Here is a tiny trained network, its code and every weight. The questions are about switching its units off for an input and a class, where a switched-off unit gives its printed mean instead of its output.

import numpy as np


def w(rows, s, z=0):
    codes = np.array(rows[::2]) - 128.0
    scale = np.full(codes.shape[1], s)
    scale[-1] = z or s
    return codes * scale


def f(y):
    return np.maximum(y, 0)


def log_softmax(a):
    a = a - a.max(-1, keepdims=True)
    return a - np.log(np.exp(a).sum(-1, keepdims=True))


def net(x, mask):
    res = np.array(x, float).reshape(1, 5) / 4 @ E
    y = f(res @ A[0][:, :-1].T + A[0][:, -1])
    res = res + np.where(mask, y, B[0][:, -1]) @ B[0][:, :-1]
    return log_softmax(res[-1] @ U[:, :-1].T + U[:, -1])


A, B = {}, {}
E = w([
[254,130,57],'x0',
[128,127,129],'x1',
[200,159,211],'x2',
[106,6,179],'x3',
[128,128,128],'x4',
],0.0087)
A[0] = w([
[126,195,112,97],'neuron 0',
[81,168,175,107],'neuron 1',
[170,113,62,113],'neuron 2',
[181,122,183,91],'neuron 3',
[139,170,99,99],'neuron 4',
[98,134,211,95],'neuron 5',
[144,140,148,134],'neuron 6',
[117,123,109,254],'neuron 7',
[138,184,123,96],'neuron 8',
[132,203,48,129],'neuron 9',
[188,145,106,136],'neuron 10',
[92,164,155,91],'neuron 11',
[70,111,58,160],'neuron 12',
[161,110,107,150],'neuron 13',
[132,148,94,98],'neuron 14',
[141,59,128,131],'neuron 15',
[73,128,138,151],'neuron 16',
[147,95,149,175],'neuron 17',
[88,131,133,97],'neuron 18',
[122,129,147,190],'neuron 19',
[125,164,127,92],'neuron 20',
[102,133,141,178],'neuron 21',
[116,184,129,121],'neuron 22',
[122,109,5,95],'neuron 23',
[149,189,137,167],'neuron 24',
[83,133,88,114],'neuron 25',
[135,67,159,133],'neuron 26',
[151,149,205,128],'neuron 27',
[125,166,131,143],'neuron 28',
[193,68,80,175],'neuron 29',
[114,160,126,150],'neuron 30',
[194,137,120,103],'neuron 31',
[119,115,164,169],'neuron 32',
[138,157,127,115],'neuron 33',
[131,125,114,241],'neuron 34',
[203,102,128,105],'neuron 35',
[87,136,157,90],'neuron 36',
[148,198,204,120],'neuron 37',
[114,168,118,124],'neuron 38',
[101,134,182,203],'neuron 39',
[157,108,94,217],'neuron 40',
],0.017,0.0061)
B[0] = w([
[176,93,155,197],'neuron 0',
[83,126,50,209],'neuron 1',
[124,141,102,211],'neuron 2',
[190,120,102,188],'neuron 3',
[130,108,140,184],'neuron 4',
[90,113,95,218],'neuron 5',
[236,162,121,158],'neuron 6',
[158,216,192,211],'neuron 7',
[131,96,141,187],'neuron 8',
[99,80,174,254],'neuron 9',
[47,124,116,222],'neuron 10',
[60,81,72,179],'neuron 11',
[255,163,145,224],'neuron 12',
[30,139,106,183],'neuron 13',
[107,94,138,162],'neuron 14',
[135,62,213,198],'neuron 15',
[109,150,98,212],'neuron 16',
[79,124,185,186],'neuron 17',
[116,126,101,171],'neuron 18',
[105,154,132,178],'neuron 19',
[116,85,132,156],'neuron 20',
[119,143,117,187],'neuron 21',
[113,45,196,185],'neuron 22',
[160,129,119,228],'neuron 23',
[87,139,142,221],'neuron 24',
[228,157,102,180],'neuron 25',
[174,105,174,206],'neuron 26',
[191,159,95,207],'neuron 27',
[110,99,165,175],'neuron 28',
[74,152,112,244],'neuron 29',
[89,95,190,170],'neuron 30',
[106,129,108,209],'neuron 31',
[149,178,138,189],'neuron 32',
[173,105,156,162],'neuron 33',
[121,199,160,202],'neuron 34',
[71,137,69,208],'neuron 35',
[146,97,33,184],'neuron 36',
[211,153,103,226],'neuron 37',
[122,59,191,171],'neuron 38',
[93,153,131,229],'neuron 39',
[104,141,130,213],'neuron 40',
],0.0068,0.0091)
U = w([
[68,8,202,92],'0',
[71,196,164,254],'1',
[29,117,36,46],'2',
[206,139,72,72],'3',
],0.013,0.005)

Each question gives the input, the list of numbers given to net, and the class t.
The units are the neurons (one row each of A and B). Each row of codes is followed by its name. A weight is (code - 128) times the scale printed after its matrix; where a second scale follows, it is the last column's (A, B and U).
mask holds one flag per neuron, in row order. A switched-off neuron (its flag False) gives its mean, the last column of its row in B, instead of its output. The means were averaged over made-up inputs and are rounded, as every weight is.
A unit's drop is (log p(t) with every unit on - log p(t) with that unit switched off) / (log p(t) with every unit on - log p(t) with every unit switched off).
The circuit of an input: a set's keep is (log p(t) with only the set's units on - log p(t) with every unit switched off) / (log p(t) with every unit on - log p(t) with every unit switched off). Starting from the 12 units with the biggest drops (on a tie, the unit counted first), units are removed one at a time, each time the one whose removal leaves the highest keep (on an exact tie, the one counted first), for as long as the keep stays at least 0.8.
circuit, biggest first: the units of the circuit, biggest drop first
most important unit: the unit with the biggest drop
k most important neurons: the k neurons with the biggest drops, biggest first
drop when u is switched off: that unit's drop, to one decimal
input [-7,4,-5,2,-2], class 2: most important unit -> neuron 36
input [7,-1,2,5,-3], class 2: circuit, biggest first -> [neuron 35; neuron 29]
input [-8,-2,8,-7,2], class 2: 2 most important neurons -> [neuron 1; neuron 11]
input [-5,-3,-7,3,0], class 3: circuit, biggest first -> [neuron 12; neuron 25]
input [3,-3,5,-6,6], class 0: 2 most important neurons -> [neuron 9; neuron 22]
input [-5,-5,-8,3,-6], class 3: 2 most important neurons -> [neuron 12; neuron 25]
input [4,3,-8,-5,-2], class 3: 2 most important neurons -> [neuron 12; neuron 23]
input [5,-8,-3,6,-2], class 1: 4 most important neurons -> [neuron 9; neuron 29; neuron 22; neuron 38]
input [-2,-5,6,-1,-1], class 3: circuit, biggest first -> [neuron 37; neuron 27]
input [-8,1,2,-7,-1], class 2: circuit, biggest first -> [neuron 1; neuron 11]
input [8,-5,3,7,8], class 2: 2 most important neurons -> [neuron 35; neuron 29]
input [3,5,4,4,1], class 1: 2 most important neurons -> [neuron 9; neuron 22]
input [-2,-7,8,-4,-7], class 3: 2 most important neurons -> [neuron 37; neuron 27]
input [8,-3,-3,6,-8], class 2: circuit, biggest first -> [neuron 29]
input [4,-7,-8,-4,-5], class 3: 3 most important neurons -> [neuron 12; neuron 23; neuron 25]
input [-7,7,-6,5,-2], class 1: 2 most important neurons -> [neuron 12; neuron 7]
input [7,-8,-2,4,2], class 1: 2 most important neurons -> [neuron 1; neuron 36]
input [-1,-4,-8,1,6], class 3: drop when neuron 6 is switched off -> 0.0
input [-8,6,6,1,-5], class 2: drop when neuron 5 is switched off -> 0.1
input [8,1,-5,-7,-8], class 2: circuit, biggest first -> [neuron 10]
input [-2,2,8,-3,-8], class 3: drop when neuron 37 is switched off -> 0.3
